Below is a small trained network, with its code and all its weights. Each question gives an input and a target symbol and asks what happens when units are switched off, that is, made to give their printed mean instead of their output.

import numpy as np


def w(rows, s, z=0):
    codes = np.array(rows[::2]) - 128.0
    scale = np.full(codes.shape[1], s)
    scale[-1] = z or s
    return codes * scale


def norm(h):
    return h / np.sqrt((h * h).mean(-1, keepdims=True) + 1e-5)


def f(y):
    return np.maximum(y, 0)


def softmax(a):
    e = np.exp(a - a.max(-1, keepdims=True))
    return e / e.sum(-1, keepdims=True)


def log_softmax(a):
    a = a - a.max(-1, keepdims=True)
    return a - np.log(np.exp(a).sum(-1, keepdims=True))


def net(x, mask):
    ids = ['βγδζηλπσψ'.index(c) for c in x.split()]
    T = len(ids)
    res = E[ids] + P[:T]
    r = norm(res)
    for j in range(2):
        rows = slice(2 * j, 2 * j + 2)
        q, k, v = (r @ M[0][rows].T for M in (Q, K, V))
        z = softmax(np.where(np.tri(T) > 0, q @ k.T / 2**0.5, -1e9)) @ v
        o = O[0][rows]
        res = res + np.where(mask[j], z, o[:, -1]) @ o[:, :-1]
    y = f(norm(res) @ A[0][:, :-1].T + A[0][:, -1])
    res = res + np.where(mask[2:10], y, B[0][:, -1]) @ B[0][:, :-1]
    return log_softmax(norm(res)[-1] @ U[:, :-1].T + U[:, -1])


Q, K, V, O, A, B = {}, {}, {}, {}, {}, {}
E = w([
[100,138,252],'β',
[106,108,118],'γ',
[113,137,172],'δ',
[156,98,144],'ζ',
[120,143,150],'η',
[117,101,96],'λ',
[98,121,106],'π',
[115,160,73],'σ',
[93,134,136],'ψ',
],0.027)
P = w([
[200,234,254],'0',
[173,141,178],'1',
[170,147,167],'2',
[162,158,171],'3',
[212,182,117],'4',
[201,189,130],'5',
],0.0039)
Q[0] = w([
[163,180,130],'h0',
[140,234,42],'h0',
[72,255,118],'h1',
[243,249,196],'h1',
],0.016)
K[0] = w([
[123,90,139],'h0',
[24,49,60],'h0',
[37,180,227],'h1',
[183,160,250],'h1',
],0.016)
V[0] = w([
[127,203,2],'h0',
[67,50,104],'h0',
[124,174,7],'h1',
[101,241,47],'h1',
],0.0073)
O[0] = w([
[3,104,207,21],'h0',
[175,217,197,105],'h0',
[113,71,184,2],'h1',
[80,48,103,56],'h1',
],0.0058,0.0044)
A[0] = w([
[208,130,117,46],'n0',
[55,167,51,254],'n1',
[107,222,132,138],'n2',
[98,251,50,144],'n3',
[116,84,43,110],'n4',
[99,121,185,231],'n5',
[100,111,151,171],'n6',
[206,180,161,169],'n7',
],0.016,0.0042)
B[0] = w([
[120,104,58,187],'n0',
[79,230,162,216],'n1',
[212,90,158,216],'n2',
[251,104,157,240],'n3',
[224,142,186,155],'n4',
[157,155,87,177],'n5',
[146,125,121,153],'n6',
[33,98,138,253],'n7',
],0.019,0.011)
U = w([
[149,141,131,39],'β',
[167,14,180,73],'γ',
[98,105,93,254],'δ',
[165,159,127,65],'ζ',
[75,139,248,127],'η',
[156,173,77,70],'λ',
[126,167,142,70],'π',
[63,227,151,139],'σ',
[151,141,162,87],'ψ',
],0.018,0.0077)

Each question gives the input, a string of symbols that net reads in full, and the target symbol t.
The units are the heads (2 rows each of Q, K, V and O) and the neurons (one row each of A and B). Each row of codes is followed by its name. A weight is (code - 128) times the scale printed after its matrix; where a second scale follows, it is the last column's (O, A, B and U).
mask holds one flag per unit, heads first, then neurons. A switched-off unit (its flag False) gives its mean, the last column of its rows in O or B, instead of its output. The means were averaged over made-up inputs and are rounded, as every weight is.
A unit's drop is (log p(t) with every unit on - log p(t) with that unit switched off) / (log p(t) with every unit on - log p(t) with every unit switched off).
unit that matters most: the unit with the biggest drop
k most important neurons: the k neurons with the biggest drops, biggest first
heads that matter: for each layer, one digit per head in row order, 1 if its drop is at least 0.15 and else 0, layers parted by /
drop of u: that unit's drop, to one decimal
input σ β γ, target σ: unit that matters most -> n3
input σ δ σ η π λ, target σ: heads that matter -> 10
input σ σ ζ λ ψ, target σ: 3 most important neurons -> [n3 n1 n4]
input γ γ ζ π δ, target γ: heads that matter -> 00
input ζ ψ δ, target γ: heads that matter -> 01
input ζ ζ ζ δ η, target γ: heads that matter -> 00
input ψ γ ζ η π, target σ: heads that matter -> 11
input β σ λ σ γ, target σ: 2 most important neurons -> [n3 n2]
input σ ζ δ γ λ ζ, target δ: 2 most important neurons -> [n3 n1]
input σ π ψ, target σ: drop of h0 -> 0.6
input ζ ζ ζ π, target σ: drop of h1 -> 0.6
input ψ ψ η λ λ ζ, target δ: drop of n1 -> 0.1
input δ δ η, target γ: drop of n5 -> 0.1
